Here is a tiny trained network, its code and every weight. The questions are about switching its units off for an input and a class, where a switched-off unit gives its printed mean instead of its output.

import numpy as np


def w(rows, s, z=0):
    codes = np.array(rows[::2]) - 128.0
    scale = np.full(codes.shape[1], s)
    scale[-1] = z or s
    return codes * scale


def f(y):
    return y / 2 * (1 + np.tanh(0.7978845608 * (y + 0.044715 * y**3)))


def log_softmax(a):
    a = a - a.max(-1, keepdims=True)
    return a - np.log(np.exp(a).sum(-1, keepdims=True))


def net(x, mask):
    res = np.array(x, float).reshape(1, 8) / 4 @ E
    y = f(res @ A[0][:, :-1].T + A[0][:, -1])
    res = res + np.where(mask, y, B[0][:, -1]) @ B[0][:, :-1]
    return log_softmax(res[-1] @ U[:, :-1].T + U[:, -1])


A, B = {}, {}
E = w([
[104,131,169,76,79,40],'x0',
[12,132,102,170,81,104],'x1',
[154,183,110,191,87,83],'x2',
[110,168,146,60,77,140],'x3',
[157,143,233,201,161,119],'x4',
[138,207,129,164,206,159],'x5',
[169,133,75,148,124,56],'x6',
[155,154,58,195,92,190],'x7',
],0.011)
A[0] = w([
[76,46,133,131,101,153,127],'n1',
[145,70,112,119,162,156,169],'n2',
[192,140,136,165,123,28,155],'n3',
[67,54,118,136,75,134,203],'n4',
[148,220,66,156,133,131,104],'n5',
[176,122,134,131,130,78,176],'n6',
[106,90,205,159,196,166,110],'n7',
[108,19,97,104,115,140,130],'n8',
[133,51,86,79,124,157,57],'n9',
[155,188,131,25,124,72,201],'n10',
[105,143,86,125,155,194,3],'n11',
[196,111,166,132,167,142,232],'n12',
[155,60,92,110,126,138,183],'n13',
[225,130,126,103,100,167,177],'n14',
[151,153,144,180,108,33,108],'n15',
[51,133,131,126,38,108,96],'n16',
[125,148,60,100,123,109,188],'n17',
[111,141,91,184,149,155,133],'n18',
[251,107,141,129,118,170,75],'n19',
],0.013,0.0051)
B[0] = w([
[68,208,103,106,118,115,207],'n1',
[163,134,109,89,171,86,187],'n2',
[200,30,155,165,117,66,215],'n3',
[60,186,123,115,63,85,240],'n4',
[155,54,35,218,74,181,213],'n5',
[162,71,138,123,121,101,177],'n6',
[147,222,140,134,244,95,224],'n7',
[68,169,102,51,119,48,224],'n8',
[127,115,78,39,95,82,200],'n9',
[125,55,175,91,55,164,253],'n10',
[148,80,103,168,120,92,171],'n11',
[180,161,150,105,137,143,222],'n12',
[161,131,51,67,139,116,193],'n13',
[165,92,155,114,163,170,207],'n14',
[130,47,179,189,106,91,205],'n15',
[72,115,197,154,89,170,247],'n16',
[118,86,107,136,60,142,204],'n17',
[95,174,95,185,195,143,194],'n18',
[235,66,119,64,152,203,207],'n19',
],0.011,0.012)
U = w([
[138,101,18,204,132,183,168],'0',
[132,74,182,91,123,190,253],'1',
[107,97,67,56,133,88,37],'2',
[223,101,126,81,193,209,14],'3',
[199,47,179,187,134,8,54],'4',
[154,180,159,183,254,98,124],'5',
[40,155,200,182,126,127,20],'6',
],0.011,0.005)

Each question gives the input, the list of numbers given to net, and the class t.
The units are the neurons (one row each of A and B). Each row of codes is followed by its name. A weight is (code - 128) times the scale printed after its matrix; where a second scale follows, it is the last column's (A, B and U).
mask holds one flag per neuron, in row order. A switched-off neuron (its flag False) gives its mean, the last column of its row in B, instead of its output. The means were averaged over made-up inputs and are rounded, as every weight is.
A unit's drop is (log p(t) with every unit on - log p(t) with that unit switched off) / (log p(t) with every unit on - log p(t) with every unit switched off).
The circuit of an input: a set's keep is (log p(t) with only the set's units on - log p(t) with every unit switched off) / (log p(t) with every unit on - log p(t) with every unit switched off). Starting from the 12 units with the biggest drops (on a tie, the unit counted first), units are removed one at a time, each time the one whose removal leaves the highest keep (on an exact tie, the one counted first), for as long as the keep stays at least 0.8.
units of the circuit, in order: the units of the circuit, biggest drop first
top k neurons: the k neurons with the biggest drops, biggest first
drop when u is switched off: that unit's drop, to one decimal
input [4,1,7,4,-7,1,-4,5], class 0: units of the circuit, in order : n5
input [0,8,6,8,-8,-4,6,7], class 0: top 3 neurons : n5; n17; n7
input [4,-7,6,8,8,-8,-8,2], class 3: top 3 neurons : n19; n4; n14
input [-1,-2,2,-5,3,0,-6,2], class 5: top 2 neurons : n7; n10
input [4,-1,-3,-3,3,1,0,5], class 3: units of the circuit, in order : n4; n15
input [7,0,-8,5,2,-5,-4,-3], class 2: top 2 neurons : n9; n8
input [-6,-7,5,-1,-7,-7,5,0], class 3: top 2 neurons : n19; n14
input [-3,0,1,3,3,0,-4,5], class 0: top 2 neurons : n10; n18
input [-6,-2,7,0,5,-2,-5,-4], class 5: top 2 neurons : n7; n10
input [5,4,-3,0,3,4,-4,3], class 6: drop when n19 is switched off : 0.2
input [-4,-4,7,-8,-3,1,-3,-5], class 3: drop when n19 is switched off : 0.1
input [-1,-1,-5,7,1,8,8,-5], class 1: drop when n7 is switched off : 0.1
